Below is a small trained network, with its code and all its weights. Each question gives an input and a class and asks what happens when units are switched off, that is, made to give their printed mean instead of their output.

import numpy as np


def w(rows, s, z=0):
    codes = np.array(rows[::2]) - 128.0
    scale = np.full(codes.shape[1], s)
    scale[-1] = z or s
    return codes * scale


def norm(h):
    return h / np.sqrt((h * h).mean(-1, keepdims=True) + 1e-5)


def f(y):
    return np.maximum(y, 0)


def log_softmax(a):
    a = a - a.max(-1, keepdims=True)
    return a - np.log(np.exp(a).sum(-1, keepdims=True))


def net(x, mask):
    res = np.array(x, float).reshape(1, 8) / 4 @ E
    u = 0
    for l in range(4):
        y = f(norm(res) @ A[l][:, :-1].T + A[l][:, -1])
        res = res + np.where(mask[u : u + 6], y, B[l][:, -1]) @ B[l][:, :-1]
        u += 6
    return log_softmax(norm(res)[-1] @ U[:, :-1].T + U[:, -1])


A, B = {}, {}
E = w([
[98,125,103],'x0',
[87,88,142],'x1',
[219,114,157],'x2',
[88,133,92],'x3',
[103,175,79],'x4',
[83,46,166],'x5',
[73,185,255],'x6',
[191,186,172],'x7',
],0.0053)
A[0] = w([
[60,95,150,249],'L0N1',
[97,230,194,153],'L0N2',
[53,77,110,252],'L0N3',
[15,248,83,169],'L0N4',
[189,144,42,216],'L0N5',
[125,132,61,159],'L0N6',
],0.011,0.0016)
B[0] = w([
[132,155,38,215],'L0N1',
[62,140,173,237],'L0N2',
[118,107,37,230],'L0N3',
[146,202,158,253],'L0N4',
[97,158,254,251],'L0N5',
[92,86,104,200],'L0N6',
],0.01,0.0055)
A[1] = w([
[50,143,133,239],'L1N1',
[42,182,34,230],'L1N2',
[164,163,122,2],'L1N3',
[163,12,77,197],'L1N4',
[138,14,168,127],'L1N5',
[213,132,135,124],'L1N6',
],0.011,0.0033)
B[1] = w([
[224,181,45,226],'L1N1',
[244,165,98,255],'L1N2',
[107,159,85,129],'L1N3',
[60,162,71,183],'L1N4',
[149,91,30,167],'L1N5',
[98,1,184,148],'L1N6',
],0.0085,0.0083)
A[2] = w([
[116,180,158,228],'L2N1',
[137,103,137,227],'L2N2',
[105,173,87,216],'L2N3',
[178,97,129,254],'L2N4',
[152,143,145,206],'L2N5',
[211,247,186,237],'L2N6',
],0.013,0.0031)
B[2] = w([
[225,102,150,171],'L2N1',
[99,69,40,142],'L2N2',
[205,254,150,177],'L2N3',
[67,82,87,161],'L2N4',
[133,92,173,159],'L2N5',
[113,53,171,247],'L2N6',
],0.0078,0.015)
A[3] = w([
[165,64,117,253],'L3N1',
[130,146,152,69],'L3N2',
[132,160,173,171],'L3N3',
[211,184,147,183],'L3N4',
[26,126,247,23],'L3N5',
[88,241,138,190],'L3N6',
],0.012,0.0033)
B[3] = w([
[70,74,49,220],'L3N1',
[255,53,127,139],'L3N2',
[147,101,145,179],'L3N3',
[88,200,190,255],'L3N4',
[124,139,147,171],'L3N5',
[184,44,162,184],'L3N6',
],0.0094,0.0075)
U = w([
[129,63,255,218],'0',
[183,140,194,239],'1',
[112,76,190,2],'2',
[74,31,145,210],'3',
[113,134,45,81],'4',
[180,64,82,157],'5',
],0.0095,0.004)

Each question gives the input, the list of numbers given to net, and the class t.
The units are the neurons (one row each of A and B). Each row of codes is followed by its name. A weight is (code - 128) times the scale printed after its matrix; where a second scale follows, it is the last column's (A, B and U).
mask holds one flag per neuron, layer by layer. A switched-off neuron (its flag False) gives its mean, the last column of its row in B, instead of its output. The means were averaged over made-up inputs and are rounded, as every weight is.
A unit's drop is (log p(t) with every unit on - log p(t) with that unit switched off) / (log p(t) with every unit on - log p(t) with every unit switched off).
The circuit of an input: a set's keep is (log p(t) with only the set's units on - log p(t) with every unit switched off) / (log p(t) with every unit on - log p(t) with every unit switched off). Starting from the 12 units with the biggest drops (on a tie, the unit counted first), units are removed one at a time, each time the one whose removal leaves the highest keep (on an exact tie, the one counted first), for as long as the keep stays at least 0.8.
units of the circuit, in order: the units of the circuit, biggest drop first
k most important neurons: the k neurons with the biggest drops, biggest first
k most important neurons of layer l: the k neurons of layer l with the biggest drops, biggest first
drop of u: that unit's drop, to one decimal
input [-8,-2,7,8,4,-4,-3,6], class 0: most important neuron : L0N5
input [-5,4,6,0,-2,7,-8,-3], class 4: units of the circuit, in order : L1N4, L2N6
input [-7,6,4,5,2,1,-3,1], class 4: units of the circuit, in order : L0N4, L2N6, L2N1
input [-3,4,-1,4,0,-1,-1,8], class 0: units of the circuit, in order : L2N6, L0N1
input [-1,2,-1,-8,-3,-6,-7,5], class 3: 3 most important neurons of layer 2 : L2N3, L2N2, L2N4
input [2,2,1,-3,-2,-6,-8,-1], class 3: 2 most important neurons : L0N5, L0N3
input [4,-7,0,-8,-2,-6,-6,-8], class 3: 3 most important neurons of layer 0 : L0N5, L0N3, L0N4
input [6,-1,-6,8,-7,-7,-6,1], class 1: 3 most important neurons of layer 0 : L0N5, L0N4, L0N1
input [-1,5,2,-6,8,-6,-8,7], class 3: 2 most important neurons of layer 0 : L0N4, L0N2
input [-1,-3,0,1,0,-6,-7,6], class 3: 2 most important neurons of layer 3 : L3N1, L3N4
input [1,-5,-3,-4,-4,7,-5,4], class 3: 3 most important neurons of layer 1 : L1N1, L1N2, L1N6
input [8,3,2,-6,-3,4,-2,4], class 3: 3 most important neurons of layer 1 : L1N6, L1N1, L1N2
input [-7,3,4,3,-2,7,5,1], class 4: 2 most important neurons : L0N4, L0N5
input [8,-8,8,-7,-8,-7,-3,-7], class 3: most important neuron : L0N4
input [4,8,-4,0,1,-1,5,-2], class 5: drop of L0N5 : 0.3
input [4,-2,7,-7,7,-6,5,-2], class 0: drop of L0N2 : -0.1
input [-2,7,7,1,5,-7,-1,4], class 0: drop of L0N5 : 0.2
